Here is a tiny trained network, its code and every weight. The questions are about switching its units off for an input and a target symbol, where a switched-off unit gives its printed mean instead of its output.

import numpy as np


def w(rows, s, z=0):
    codes = np.array(rows[::2]) - 128.0
    scale = np.full(codes.shape[1], s)
    scale[-1] = z or s
    return codes * scale


def norm(h):
    return h / np.sqrt((h * h).mean(-1, keepdims=True) + 1e-5)


def softmax(a):
    e = np.exp(a - a.max(-1, keepdims=True))
    return e / e.sum(-1, keepdims=True)


def log_softmax(a):
    a = a - a.max(-1, keepdims=True)
    return a - np.log(np.exp(a).sum(-1, keepdims=True))


def net(x, mask):
    ids = ['αβδεζθλμξστφψω'.index(c) for c in x.split()]
    T = len(ids)
    res = E[ids] + P[:T]
    u = 0
    for l in range(2):
        r = norm(res)
        for j in range(3):
            rows = slice(3 * j, 3 * j + 3)
            q, k, v = (r @ M[l][rows].T for M in (Q, K, V))
            z = softmax(np.where(np.tri(T) > 0, q @ k.T / 3**0.5, -1e9)) @ v
            o = O[l][rows]
            res = res + np.where(mask[u + j], z, o[:, -1]) @ o[:, :-1]
        u += 3
    return log_softmax(norm(res)[-1] @ U[:, :-1].T + U[:, -1])


Q, K, V, O = {}, {}, {}, {}
E = w([
[86,176,189,109,72,98,81],'α',
[104,80,157,165,37,112,134],'β',
[76,110,161,129,71,64,152],'δ',
[213,102,163,177,152,113,89],'ε',
[136,189,183,89,126,77,75],'ζ',
[196,165,178,118,171,92,68],'θ',
[101,101,142,116,150,35,182],'λ',
[73,93,163,113,196,254,103],'μ',
[180,167,173,95,92,144,38],'ξ',
[171,119,188,91,94,139,170],'σ',
[95,123,169,133,19,136,96],'τ',
[118,164,160,78,166,38,134],'φ',
[185,136,138,78,187,57,132],'ψ',
[78,151,167,93,102,49,132],'ω',
],0.0063)
P = w([
[153,253,132,197,107,161,222],'0',
[157,151,218,151,121,97,184],'1',
[151,133,208,146,117,99,154],'2',
[145,127,197,144,118,97,137],'3',
[139,120,185,137,120,97,124],'4',
[131,117,175,134,124,98,114],'5',
[126,114,166,131,127,99,108],'6',
[119,111,159,128,131,99,102],'7',
[114,108,152,127,133,100,95],'8',
[111,107,144,126,135,100,90],'9',
[107,105,135,123,137,99,83],'10',
[101,104,129,123,141,100,79],'11',
[95,105,112,121,145,98,71],'12',
],0.0041)
Q[0] = w([
[114,111,117,123,131,108,106],'L0H0',
[111,91,144,121,121,141,102],'L0H0',
[122,139,134,142,139,140,139],'L0H0',
[214,133,135,112,238,130,99],'L0H1',
[161,93,144,162,114,245,78],'L0H1',
[154,4,94,171,155,101,192],'L0H1',
[117,159,122,107,90,86,130],'L0H2',
[112,49,178,97,131,110,102],'L0H2',
[156,159,130,106,142,129,119],'L0H2',
],0.017)
K[0] = w([
[114,122,100,110,132,128,115],'L0H0',
[113,152,116,137,140,165,142],'L0H0',
[124,140,121,134,135,120,137],'L0H0',
[205,150,128,118,241,141,100],'L0H1',
[161,80,146,138,116,248,103],'L0H1',
[160,23,72,189,147,114,201],'L0H1',
[102,153,120,88,101,112,137],'L0H2',
[58,100,111,113,177,178,117],'L0H2',
[145,149,106,99,143,116,97],'L0H2',
],0.016)
V[0] = w([
[162,92,73,63,57,54,106],'L0H0',
[170,118,99,155,90,104,171],'L0H0',
[194,238,70,197,65,61,138],'L0H0',
[144,67,127,83,108,107,37],'L0H1',
[134,65,81,79,98,85,89],'L0H1',
[54,128,33,165,169,75,40],'L0H1',
[60,117,172,188,183,178,130],'L0H2',
[106,94,113,67,44,111,120],'L0H2',
[148,121,94,254,139,43,35],'L0H2',
],0.0056)
O[0] = w([
[88,185,86,53,156,157,163,94],'L0H0',
[137,205,134,91,122,108,141,142],'L0H0',
[174,240,122,139,208,210,113,187],'L0H0',
[170,143,93,167,154,80,215,183],'L0H1',
[187,155,130,172,85,103,152,107],'L0H1',
[157,149,228,187,137,157,167,3],'L0H1',
[172,179,50,134,191,112,202,201],'L0H2',
[180,123,156,121,196,119,71,108],'L0H2',
[69,105,112,3,81,114,134,77],'L0H2',
],0.004,0.0036)
Q[1] = w([
[159,145,175,68,188,162,204],'L1H0',
[81,42,179,151,200,22,99],'L1H0',
[192,53,103,151,95,91,148],'L1H0',
[73,77,6,48,111,123,106],'L1H1',
[137,144,186,90,113,189,125],'L1H1',
[124,202,146,80,223,127,116],'L1H1',
[150,140,57,131,83,120,142],'L1H2',
[106,124,91,161,158,59,106],'L1H2',
[193,188,169,184,122,122,237],'L1H2',
],0.017)
K[1] = w([
[136,69,121,43,164,198,155],'L1H0',
[69,84,199,224,190,114,93],'L1H0',
[147,77,67,183,131,102,137],'L1H0',
[141,73,88,20,100,16,125],'L1H1',
[136,155,198,94,114,191,109],'L1H1',
[71,87,144,99,201,216,113],'L1H1',
[160,109,101,125,82,66,142],'L1H2',
[121,8,147,114,138,19,66],'L1H2',
[130,212,53,244,156,237,208],'L1H2',
],0.019)
V[1] = w([
[161,209,166,161,130,150,165],'L1H0',
[181,79,124,120,119,120,192],'L1H0',
[135,153,65,101,111,181,156],'L1H0',
[125,168,144,104,88,183,182],'L1H1',
[99,97,62,144,142,153,145],'L1H1',
[87,72,91,74,154,81,64],'L1H1',
[162,110,251,129,136,135,165],'L1H2',
[123,71,168,114,145,58,157],'L1H2',
[150,24,176,120,114,96,123],'L1H2',
],0.011)
O[1] = w([
[80,112,47,61,73,179,178,199],'L1H0',
[106,254,209,153,121,152,144,130],'L1H0',
[142,40,205,76,139,208,145,18],'L1H0',
[182,84,166,191,168,174,122,203],'L1H1',
[51,91,76,90,67,225,101,73],'L1H1',
[47,216,25,180,74,91,183,10],'L1H1',
[178,27,200,144,196,183,39,171],'L1H2',
[153,30,84,76,93,208,104,28],'L1H2',
[135,26,106,42,160,220,134,2],'L1H2',
],0.0048,0.0055)
U = w([
[148,209,167,180,127,50,140,209],'α',
[198,54,188,132,199,135,55,86],'β',
[185,89,39,56,178,92,145,143],'δ',
[65,131,19,109,81,91,104,245],'ε',
[83,58,115,156,181,101,254,75],'ζ',
[145,101,146,154,45,136,128,69],'θ',
[191,163,34,226,149,209,136,5],'λ',
[148,191,101,110,45,182,39,80],'μ',
[80,147,166,86,103,132,43,53],'ξ',
[45,142,171,37,191,99,123,45],'σ',
[150,64,136,197,39,143,186,69],'τ',
[136,169,171,61,108,202,214,189],'φ',
[28,109,128,202,179,196,97,174],'ψ',
[43,79,172,107,78,96,131,122],'ω',
],0.0088,0.0034)

Each question gives the input, a string of symbols that net reads in full, and the target symbol t.
The units are the heads (3 rows each of Q, K, V and O). Each row of codes is followed by its name. A weight is (code - 128) times the scale printed after its matrix; where a second scale follows, it is the last column's (O and U).
mask holds one flag per head, layer by layer. A switched-off head (its flag False) gives its mean, the last column of its rows in O, instead of its output. The means were averaged over made-up inputs and are rounded, as every weight is.
A unit's drop is (log p(t) with every unit on - log p(t) with that unit switched off) / (log p(t) with every unit on - log p(t) with every unit switched off).
The circuit of an input: a set's keep is (log p(t) with only the set's units on - log p(t) with every unit switched off) / (log p(t) with every unit on - log p(t) with every unit switched off). Starting from all 6 units, units are removed one at a time, each time the one whose removal leaves the highest keep (on an exact tie, the one counted first), for as long as the keep stays at least 0.8.
units of the circuit, in order: the units of the circuit, biggest drop first
most important unit: the unit with the biggest drop
heads that matter: for each layer, one digit per head in row order, 1 if its drop is at least 0.15 and else 0, layers parted by /
input ξ α ε ε λ ξ ε ε ζ σ ψ ζ, target β: heads that matter => 011 / 011
input ζ β ε ε, target β: most important unit => L0H0
input β ε ε β, target β: heads that matter => 111 / 101
input λ δ σ ψ δ λ, target β: units of the circuit, in order => L1H2, L1H0
input ε ε ω ε, target δ: heads that matter => 111 / 001
input σ λ ε σ ψ ε β ζ ψ σ λ, target β: units of the circuit, in order => L0H1, L1H2
input ε σ σ σ β μ φ φ σ, target φ: heads that matter => 111 / 101
input ψ φ β ε σ ζ ζ σ ξ ε β σ ψ, target β: units of the circuit, in order => L0H1, L1H2
input λ δ λ α λ λ ω μ β λ, target ζ: units of the circuit, in order => L0H2, L0H1, L1H0, L1H1
input ω λ μ φ λ ξ λ σ σ, target φ: units of the circuit, in order => L0H2, L1H0
input σ ε ω τ σ ξ ψ σ ε α ε σ ε, target ε: units of the circuit, in order => L1H1, L0H2
input φ σ δ λ σ, target β: units of the circuit, in order => L1H2, L0H1
input ψ ξ θ ε α σ ξ ψ λ θ σ ε σ, target δ: units of the circuit, in order => L1H2, L1H1, L0H1
input ε ψ δ σ σ ε φ β α ψ, target β: units of the circuit, in order => L0H2, L1H2, L1H0
input σ ζ λ σ β ζ σ τ σ, target ε: units of the circuit, in order => L0H1, L1H1
input ω α τ σ σ ε ω β σ, target δ: units of the circuit, in order => L0H1, L1H2, L1H1
input ε σ β τ μ ε τ σ ε θ τ σ ξ, target μ: most important unit => L0H2
input λ ψ δ σ ε ε τ ε, target δ: heads that matter => 011 / 011
input β ε σ ε τ α ω φ λ α ω, target β: units of the circuit, in order => L0H1, L0H2, L1H2
input α σ ε ξ φ μ β σ α α β, target τ: most important unit => L1H2
input φ ε τ σ φ ε σ μ ξ ζ λ ψ, target δ: heads that matter => 111 / 011
input λ λ σ σ ε φ ε α φ σ λ, target δ: units of the circuit, in order => L1H2, L0H1, L1H1
input ω α δ ξ λ σ θ β δ, target β: heads that matter => 010 / 001
input θ φ μ ξ λ, target ζ: heads that matter => 111 / 111
input λ ξ μ θ, target β: heads that matter => 101 / 101
input δ σ σ ε δ, target β: heads that matter => 100 / 001
input λ δ ξ μ δ λ α, target ε: most important unit => L0H2
input ζ τ μ σ ψ β σ ω β ω, target ω: heads that matter => 111 / 111
input ζ β ε σ φ ε ζ ξ ψ λ σ σ φ, target β: heads that matter => 011 / 001
